Rows and roughly how far along a hidden order each lies, from 0 to 9
[-1.39 -0.39  3.51 -1.19 -2.69  2.85  0.46 -0.03 -0.03 -0.68 -0.02 -1.00
 -0.31  1.03  0.46  1.72 -0.64 -0.06  0.45  0.13  0.71  0.35 -0.42  0.18
  0.98  0.56 -0.19  6.68 -0.95  0.73]
0
[-2.11 -1.23 -0.26 -0.81  0.53 -5.31  0.49  0.05 -1.05 -0.78 -0.09 -0.79
  0.28  0.37  2.50  1.10 -0.03  1.88 -0.18 -0.81  0.84 -9.92 -0.21 -0.52
  0.46 -2.17 -1.47  1.68 -2.54 -0.69]
6
[-0.37  2.39 -1.06  0.52 -1.06  3.52 -0.55  1.61  2.13  3.57  0.96 -0.44
 -0.57 -3.50  0.59 -1.58  0.35  0.80 -0.75 -1.98 -0.63  5.03  0.55  0.99
 -2.12  0.35  0.09 -0.39  3.22 -1.16]
7
[-3.08  0.18  0.61 -0.56 -1.03  0.34  0.22  0.63 -0.53  0.07  0.36 -0.70
 -0.59 -0.91  2.28  0.54  0.28  0.88 -0.28 -1.39  1.05 -3.57 -0.37 -0.08
  0.56 -1.79 -1.41  3.20 -1.15  0.14]
6
[-6.37  1.20  3.35  1.49 -3.40 -0.90  0.89 -0.03 -0.98 -0.74  0.03 -3.41
 -0.47  1.80  3.06  1.96 -0.97  1.76 -1.04 -0.90 -0.32 -6.89  0.79  0.28
  2.31 -1.22 -2.62  4.49 -1.42 -3.55]
0
[-0.41 -2.36  2.28 -1.68 -2.21  1.18  0.32 -0.03 -0.79 -1.89  0.18 -1.05
  1.58  0.85  1.80  0.80 -0.47  1.16  0.99  1.13 -1.26 -2.54 -1.02 -0.24
  0.36  0.22 -0.12  3.04 -0.66  2.99]
0
[ 0.12  0.55 -0.50  0.01 -2.04  0.60 -0.42  2.89  2.47  3.21  0.66 -1.38
  0.05 -2.74  1.12 -1.49  0.32  2.76 -0.39 -2.15  0.25  0.00  0.59  0.59
 -1.46  0.10  0.30  1.76  2.02 -1.09]
7
[-0.76 -1.08  4.11 -1.34 -1.17  0.47  0.80 -1.37 -1.08 -1.27 -0.36  0.38
  0.47  1.75 -0.22  2.33 -0.31 -0.04  0.80  1.61  0.14 -2.20 -1.22 -0.11
  0.95 -0.16  0.42  3.17 -2.28  2.00]
1
[-1.15  0.24  3.03 -0.46 -2.51  1.95  0.52  0.16 -0.32 -0.18  0.06 -1.03
 -0.27  0.27  0.02  1.54 -0.41  0.40  0.30  0.21  0.13  0.92 -0.58  0.13
  0.80 -0.24 -0.08  4.22 -0.90  0.16]
3
[ 0.26  0.38 -3.40  0.50  1.53  5.48 -0.41 -0.06  0.63  1.25  0.60  2.58
 -1.15 -1.72 -0.30 -1.56  1.37 -1.10 -0.10 -0.54  0.54  5.97 -0.85  0.22
 -1.42 -0.21 -0.82 -0.15  1.36  2.79]
9
[ 0.62 -0.12  2.73  0.13 -4.33  7.92  0.77  2.35  0.94  0.45  1.26 -2.93
  0.44 -2.26  2.81 -0.62 -0.25  2.27  0.37 -1.44 -1.80  5.42 -0.89  0.66
 -0.13  1.15 -0.82  5.89  1.64  4.57]
2
